Each row is followed by its group and then its class within the group.
[ 0.58 -1.05  1.38 -0.39  0.64 -0.62  0.84  0.41 -1.59 -0.87 -0.03 -1.62
 -0.12  2.53  0.50 -0.14 -0.37  1.17  1.19  0.37  0.55 -0.51 -1.13 -0.16
 -2.70  0.37 -0.94  0.36  0.09 -1.50 -0.53 -1.16  0.69  0.36  1.77  0.73
 -0.17  0.26  0.00 -0.34 -1.17]  pedib > G
[-0.32  0.96 -0.31 -0.14  0.06  0.63 -1.57  0.07  1.08  1.30  0.16 -0.67
  0.01  0.53 -0.63 -0.21  0.22 -2.87  0.86 -0.48 -1.16  0.76  1.17 -0.17
 -0.57  0.33  1.10 -0.57 -0.24 -0.30  0.19  0.62  0.30  0.22 -1.01 -0.38
  0.70 -0.25 -0.55  0.77  0.14]  morez > H
[ 0.20  0.15 -0.63  0.02 -0.67 -0.27 -0.86  0.01  0.91  0.34 -0.75 -0.84
  0.11  1.11  0.63  0.27 -0.28  0.05  1.68  0.05  1.04  0.13  1.65  0.59
 -1.92 -0.40  1.42 -0.67  0.48  2.69 -0.86 -0.06  0.79 -0.23  3.46  1.93
  0.18 -0.03  0.78  0.31  0.89]  Peli > F
[-0.39  0.29 -0.76  0.02 -0.30  0.55 -1.02 -0.02  1.23  0.21  0.33 -0.14
 -0.17 -0.20 -0.54  0.00  0.34 -1.94 -0.13 -0.26 -1.03  0.38  0.75 -0.04
  0.24  0.24  0.70 -0.78 -0.18 -0.79  0.48  0.48 -0.78  0.27 -1.69 -0.57
  0.30  0.01 -0.42  0.41  0.05]  morez > H
[ 0.41  0.72  0.23 -0.19 -1.03  0.38 -1.77 -0.38  1.16  1.24 -0.28 -1.91
  0.01  2.23  0.23  0.06 -0.14 -1.64  3.30 -0.46  0.22  0.78  1.92  0.13
 -3.14  0.02  2.51 -1.56 -0.04  1.86 -0.67 -0.71  1.59 -0.33  2.87  2.07
  0.39 -0.15  0.44  0.64  0.34]  Peli > A
[ 0.56 -1.45  1.68 -0.14  0.15 -0.60  1.44  0.15 -2.21 -1.97  0.21  0.13
 -0.49  2.52  0.85 -0.51 -0.20  2.44  0.85  0.53  0.94 -0.63 -1.52 -0.15
 -2.59  0.42 -1.23  0.44  0.13 -1.82 -0.97 -1.71  0.47  0.35  2.11  0.45
 -0.13  0.29  0.01 -0.70 -1.45]  pedib > G
[ 0.33  0.63  0.73 -0.62 -1.51  0.31 -2.54 -0.10  1.63  1.24 -0.61 -2.80
 -0.11  4.64  0.42 -0.13 -0.36 -2.14  5.64 -0.87  0.59  1.38  2.38  0.05
 -6.42  0.31  3.81 -3.00 -0.05  2.25 -1.50 -1.56  2.80 -0.17  4.75  3.49
  0.16  0.31  0.46  0.55  0.04]  Peli > J
[-0.43 -0.30 -0.44  0.35 -0.55 -0.41  0.05 -0.10  0.75 -0.87 -0.20  0.07
  0.08 -0.17  0.73  0.39 -0.29  1.18  0.18  0.32  1.10 -0.15  0.94 -0.39
 -0.57  0.12  0.99 -0.53  0.04  1.76 -0.25  0.02 -0.49  0.47  2.14  1.20
 -0.57  0.15  0.83 -0.24  0.50]  Peli > A
[-0.41  0.43 -0.30 -0.02  0.25  0.58 -0.79  0.22  0.99  0.38  0.26  0.15
 -0.15 -0.68 -0.65 -0.24  0.42 -1.63 -0.69 -0.17 -0.95  0.66  1.77 -0.19
  1.21  0.11  0.38 -0.13 -0.17 -1.06  0.77  0.12 -0.60  0.16 -2.30 -1.11
  0.14 -0.27 -0.57  0.45 -0.11]  morez > H
[ 0.67  0.04 -0.16 -0.04  0.11 -0.44 -0.83  0.04  0.35  1.13 -1.17 -0.72
  0.14  2.50  0.31  0.20 -0.37 -0.32  2.42 -0.04  1.18  0.05  1.63  0.35
 -3.30 -0.10  0.67 -0.15  0.04  2.26 -1.03 -0.12  1.79 -0.05  4.46  2.12
  0.27 -0.04  0.41  0.16  0.38]  Peli > F
[ 0.60 -0.88  1.85 -0.58 -0.77  0.31  0.34  0.07 -0.85 -1.34  0.31 -1.33
 -0.26  2.62  0.66 -0.30  0.08  1.31  2.45 -0.01  0.49  0.30 -1.19 -0.44
 -2.97  0.56  1.04 -1.49 -0.03 -0.79 -1.05 -2.28  1.08 -0.15  0.91  0.94
 -0.61  0.24  0.54  0.13 -1.43]  pedib > S
[ 0.82 -0.81  1.88 -0.09 -0.19 -0.18  0.63  0.10 -1.20 -1.04  0.65 -0.61
 -0.38  2.91  0.43 -0.45 -0.01  1.28  2.08  0.10  0.57 -0.15 -0.92 -0.29
 -3.08  0.42 -0.05 -0.43  0.13 -1.46 -1.45 -1.73  0.88  0.35  1.42  0.80
 -0.43  0.19  0.21 -0.24 -1.40]  pedib > G
[-0.70  0.32 -0.65  0.12  0.88  0.00 -0.28  0.61  0.68  0.01  0.32  1.41
 -0.07 -1.15 -1.18 -0.03  0.52 -2.32 -2.33 -0.10 -1.57 -0.26  0.40 -0.35
  1.56  0.29 -1.12  1.01 -0.64 -2.99  1.29  1.10 -1.74 -0.18 -2.79 -2.37
  0.34 -0.06 -1.37  0.29 -0.45]  morez > X
[ 0.57 -0.60  0.89 -0.31 -1.01 -0.16  0.40 -0.22 -0.02 -0.96  0.04 -1.25
  0.00  1.13  0.88 -0.52 -0.02  1.82  1.57  0.33  0.84  0.31 -0.79 -0.27
 -2.04  0.14  0.94 -0.93  0.00  0.66 -0.81 -1.24  0.90 -0.42  1.39  1.68
 -0.49  0.39  0.53 -0.09 -0.02]  pedib > S
[ 0.04  0.18 -0.41 -0.09 -0.23 -0.48 -0.38  0.23  0.41  0.39 -0.41 -0.50
  0.06  1.53  0.61  0.14 -0.74  0.11  1.71 -0.18  1.27 -0.04  1.30  0.29
 -2.27 -0.20  0.98 -0.70 -0.17  2.12 -0.86  0.12  1.04  0.09  3.63  1.93
 -0.02  0.06  0.53 -0.18  0.53]  Peli > F
[-0.23 -1.10  1.24 -0.04 -0.13 -0.35  0.28  0.31 -0.24 -1.69  0.28 -0.26
 -0.22  1.60  0.31 -0.12  0.18  0.70  0.79  0.47  0.50  0.07 -0.29 -0.36
 -2.61  0.56  0.52 -0.92  0.10 -1.11 -0.37 -1.48 -0.24  0.59  0.35  0.20
 -0.84  0.31  0.09 -0.25 -1.13]  pedib > S
[-0.03  1.03 -0.61  0.20  0.88  0.22 -0.95  0.14  0.32  1.13 -0.10  0.71
 -0.08 -0.35 -0.78  0.09  0.13 -2.35 -0.82 -0.46 -0.98  0.05  0.59 -0.11
  0.99  0.00 -0.63  0.76  0.08 -0.99  0.67  1.18 -0.19  0.50 -1.96 -1.16
  0.51  0.10 -0.64  0.41  0.38]  morez > X
[-0.06  1.11 -0.15 -0.03 -0.33  1.12 -1.66  0.26  1.42  1.07  0.34 -1.07
 -0.03  0.65 -0.58 -0.26  0.67 -2.95  1.07 -0.56 -1.40  0.89  0.55  0.04
 -0.48  0.19  1.89 -1.32 -0.23  0.00  0.40  0.38  0.10 -0.08 -1.81 -0.37
  0.45 -0.60 -0.37  0.96  0.15]  morez > H
[-0.88  1.07 -0.84  0.19  0.58  0.27 -1.38  0.43  1.38  0.81 -0.27  0.76
 -0.20 -0.87 -0.65  0.11  0.50 -3.29 -1.28  0.08 -1.54  0.18  1.39  0.07
  1.46  0.16  0.27  0.06 -0.39 -1.17  1.09  1.26 -1.65  0.84 -1.88 -1.73
  0.56 -0.22 -1.07  0.70  0.45]  morez > X
[-0.28 -0.80  0.29 -0.06 -0.56 -0.63  0.17 -0.08  0.48 -1.05 -0.52 -0.40
  0.21  1.12  0.69  0.28 -0.16  1.98  1.30  0.26  1.92 -0.44  0.66  0.25
 -2.12  0.11  1.02 -0.91  0.06  1.77 -0.79 -0.72  0.13  0.45  3.56  1.67
 -0.49  0.18  0.89 -0.27  0.40]  Peli > J
[-0.25  1.07 -0.50 -0.05  0.27  0.82 -1.37  0.20  1.01  1.35  0.24  0.01
 -0.21  0.14 -1.16 -0.44  0.22 -3.66  0.27 -0.79 -1.36  0.49  1.38 -0.08
 -0.52  0.21  1.06 -0.24 -0.26 -0.88  0.43  0.64 -0.16  0.39 -1.11 -0.67
  1.29 -0.36 -0.68  0.51  0.15]  morez > X
[-0.08 -1.06 -0.13 -0.04 -0.91 -0.42 -0.81  0.08  1.37 -0.02 -0.57 -1.19
  0.01  1.98  0.98  0.35 -0.44  0.24  2.66  0.07  1.34  0.30  1.84  0.40
 -3.18 -0.04  2.28 -1.17 -0.05  2.60 -0.93 -0.64  1.15  0.00  4.02  2.63
 -0.05 -0.04  0.80  0.05  0.70]  Peli > J
[ 0.25 -0.81  0.32 -0.03  0.43 -0.52  1.25 -0.12 -1.29 -0.70 -0.03  0.40
 -0.01  0.42  0.18 -0.20 -0.32  1.50 -0.68  0.41  0.73 -0.64 -1.11 -0.36
 -0.18 -0.13 -1.08  0.74  0.24 -0.78 -0.38 -0.50 -0.02  0.12  0.98  0.37
 -0.47  0.07  0.08 -0.88 -0.47]  pedib > P
[-0.10  0.41 -0.24 -0.06 -1.12 -0.02 -1.73 -0.03  1.53  0.40 -0.73 -1.68
 -0.04  2.12  0.58  0.21 -0.18 -0.88  2.91 -0.37  0.83  0.63  2.79  0.20
 -3.34  0.20  2.85 -2.03 -0.25  2.72 -0.86 -0.43  1.15  0.15  3.48  2.40
 -0.05 -0.27  0.63  1.01  1.23]  Peli > A
[ 0.38  0.37 -0.24  0.40 -0.25 -0.04 -1.56 -0.15  1.60  0.78 -0.68 -1.31
  0.07  2.21  0.33  0.14  0.07 -1.36  2.72 -0.67  0.59  0.53  2.15  0.42
 -2.70 -0.15  1.85 -1.08 -0.22  1.99 -0.60 -0.15  0.86  1.17  2.67  1.82
  0.30  0.05  0.35  0.50  0.50]  Peli > F
